Here is a tiny trained network, its code and every weight. The questions are about switching its units off for an input and a target symbol, where a switched-off unit gives its printed mean instead of its output.

import numpy as np


def w(rows, s, z=0):
    codes = np.array(rows[::2]) - 128.0
    scale = np.full(codes.shape[1], s)
    scale[-1] = z or s
    return codes * scale


def f(y):
    return y / 2 * (1 + np.tanh(0.7978845608 * (y + 0.044715 * y**3)))


def softmax(a):
    e = np.exp(a - a.max(-1, keepdims=True))
    return e / e.sum(-1, keepdims=True)


def log_softmax(a):
    a = a - a.max(-1, keepdims=True)
    return a - np.log(np.exp(a).sum(-1, keepdims=True))


def net(x, mask):
    ids = ['ΣΩβγεζητφ'.index(c) for c in x.split()]
    T = len(ids)
    res = E[ids] + P[:T]
    r = res
    for j in range(2):
        rows = slice(4 * j, 4 * j + 4)
        q, k, v = (r @ M[0][rows].T for M in (Q, K, V))
        z = softmax(np.where(np.tri(T) > 0, q @ k.T / 4**0.5, -1e9)) @ v
        o = O[0][rows]
        res = res + np.where(mask[j], z, o[:, -1]) @ o[:, :-1]
    y = f(res @ A[0][:, :-1].T + A[0][:, -1])
    res = res + np.where(mask[2:18], y, B[0][:, -1]) @ B[0][:, :-1]
    return log_softmax(res[-1] @ U[:, :-1].T + U[:, -1])


Q, K, V, O, A, B = {}, {}, {}, {}, {}, {}
E = w([
[211,110,157],'Σ',
[111,80,91],'Ω',
[53,7,70],'β',
[150,183,119],'γ',
[100,115,107],'ε',
[107,187,129],'ζ',
[216,107,166],'η',
[78,228,138],'τ',
[151,163,205],'φ',
],0.018)
P = w([
[157,132,101],'0',
[251,100,152],'1',
[197,110,63],'2',
[104,193,95],'3',
[186,74,157],'4',
[162,107,93],'5',
[68,218,111],'6',
],0.011)
Q[0] = w([
[130,189,172],'H0',
[122,160,8],'H0',
[18,160,84],'H0',
[90,154,141],'H0',
[109,83,126],'H1',
[54,103,201],'H1',
[65,195,67],'H1',
[176,140,201],'H1',
],0.012)
K[0] = w([
[2,227,205],'H0',
[81,62,104],'H0',
[142,78,211],'H0',
[167,125,175],'H0',
[215,185,140],'H1',
[248,75,117],'H1',
[108,172,124],'H1',
[194,95,221],'H1',
],0.009)
V[0] = w([
[157,73,217],'H0',
[116,180,119],'H0',
[24,206,180],'H0',
[157,241,255],'H0',
[196,124,144],'H1',
[108,101,187],'H1',
[205,96,61],'H1',
[199,138,170],'H1',
],0.0084)
O[0] = w([
[149,155,129,23],'H0',
[112,97,54,203],'H0',
[202,128,78,180],'H0',
[168,195,146,253],'H0',
[36,101,252,142],'H1',
[180,169,166,54],'H1',
[194,65,255,118],'H1',
[59,196,193,162],'H1',
],0.0081,0.0038)
A[0] = w([
[107,161,96,222],'N0',
[132,203,140,145],'N1',
[2,42,26,75],'N2',
[41,25,63,53],'N3',
[140,101,152,5],'N4',
[217,115,242,190],'N5',
[172,173,117,141],'N6',
[45,216,77,237],'N7',
[116,252,229,186],'N8',
[145,21,94,227],'N9',
[255,65,185,122],'N10',
[164,117,71,84],'N11',
[126,89,40,244],'N12',
[47,66,111,97],'N13',
[162,11,181,43],'N14',
[184,109,204,105],'N15',
],0.0097,0.0031)
B[0] = w([
[110,57,125,183],'N0',
[162,104,142,192],'N1',
[198,239,146,191],'N2',
[182,126,140,178],'N3',
[208,236,152,126],'N4',
[44,180,62,202],'N5',
[233,131,6,178],'N6',
[131,111,180,248],'N7',
[180,92,118,231],'N8',
[110,85,94,168],'N9',
[3,141,142,177],'N10',
[92,163,107,147],'N11',
[95,69,116,187],'N12',
[123,204,52,158],'N13',
[195,74,195,171],'N14',
[32,195,100,166],'N15',
],0.0054,0.012)
U = w([
[128,137,140,75],'Σ',
[126,52,117,254],'Ω',
[170,81,119,40],'β',
[159,132,131,197],'γ',
[114,89,91,117],'ε',
[132,154,104,129],'ζ',
[105,141,108,72],'η',
[91,156,10,124],'τ',
[212,192,146,94],'φ',
],0.013,0.0054)

Each question gives the input, a string of symbols that net reads in full, and the target symbol t.
The units are the heads (4 rows each of Q, K, V and O) and the neurons (one row each of A and B). Each row of codes is followed by its name. A weight is (code - 128) times the scale printed after its matrix; where a second scale follows, it is the last column's (O, A, B and U).
mask holds one flag per unit, heads first, then neurons. A switched-off unit (its flag False) gives its mean, the last column of its rows in O or B, instead of its output. The means were averaged over made-up inputs and are rounded, as every weight is.
A unit's drop is (log p(t) with every unit on - log p(t) with that unit switched off) / (log p(t) with every unit on - log p(t) with every unit switched off).
The circuit of an input: a set's keep is (log p(t) with only the set's units on - log p(t) with every unit switched off) / (log p(t) with every unit on - log p(t) with every unit switched off). Starting from the 12 units with the biggest drops (on a tie, the unit counted first), units are removed one at a time, each time the one whose removal leaves the highest keep (on an exact tie, the one counted first), for as long as the keep stays at least 0.8.
circuit, biggest first: the units of the circuit, biggest drop first
unit that matters most: the unit with the biggest drop
top k neurons: the k neurons with the biggest drops, biggest first
which heads matter: for each layer, one digit per head in row order, 1 if its drop is at least 0.15 and else 0, layers parted by /
drop of u: that unit's drop, to one decimal
input Ω φ ζ ζ, target φ: circuit, biggest first -> H0, N5
input Ω γ ε φ φ φ γ, target φ: unit that matters most -> H0
input ζ γ τ τ β η, target τ: circuit, biggest first -> N5, H0, N10, N7
input τ φ φ ζ, target φ: top 3 neurons -> N5, N7, N10
input τ ζ φ, target τ: top 3 neurons -> N5, N7, N14
input γ η τ τ Σ, target η: top 2 neurons -> N5, N10
input Σ Ω η τ τ η, target τ: circuit, biggest first -> N5, H0, N10
input φ ε ε Σ τ, target φ: circuit, biggest first -> H0, N10
input ε ζ τ ζ γ, target τ: which heads matter -> 10
input γ Ω γ τ φ φ, target τ: top 2 neurons -> N5, N7
input τ ε Ω τ γ τ Σ, target τ: drop of H0 -> 0.6
input τ Ω τ τ τ γ, target τ: drop of N11 -> 0.1
input ζ τ Ω τ γ Σ, target τ: drop of H1 -> -0.1
input φ Σ τ, target φ: top neuron -> N5
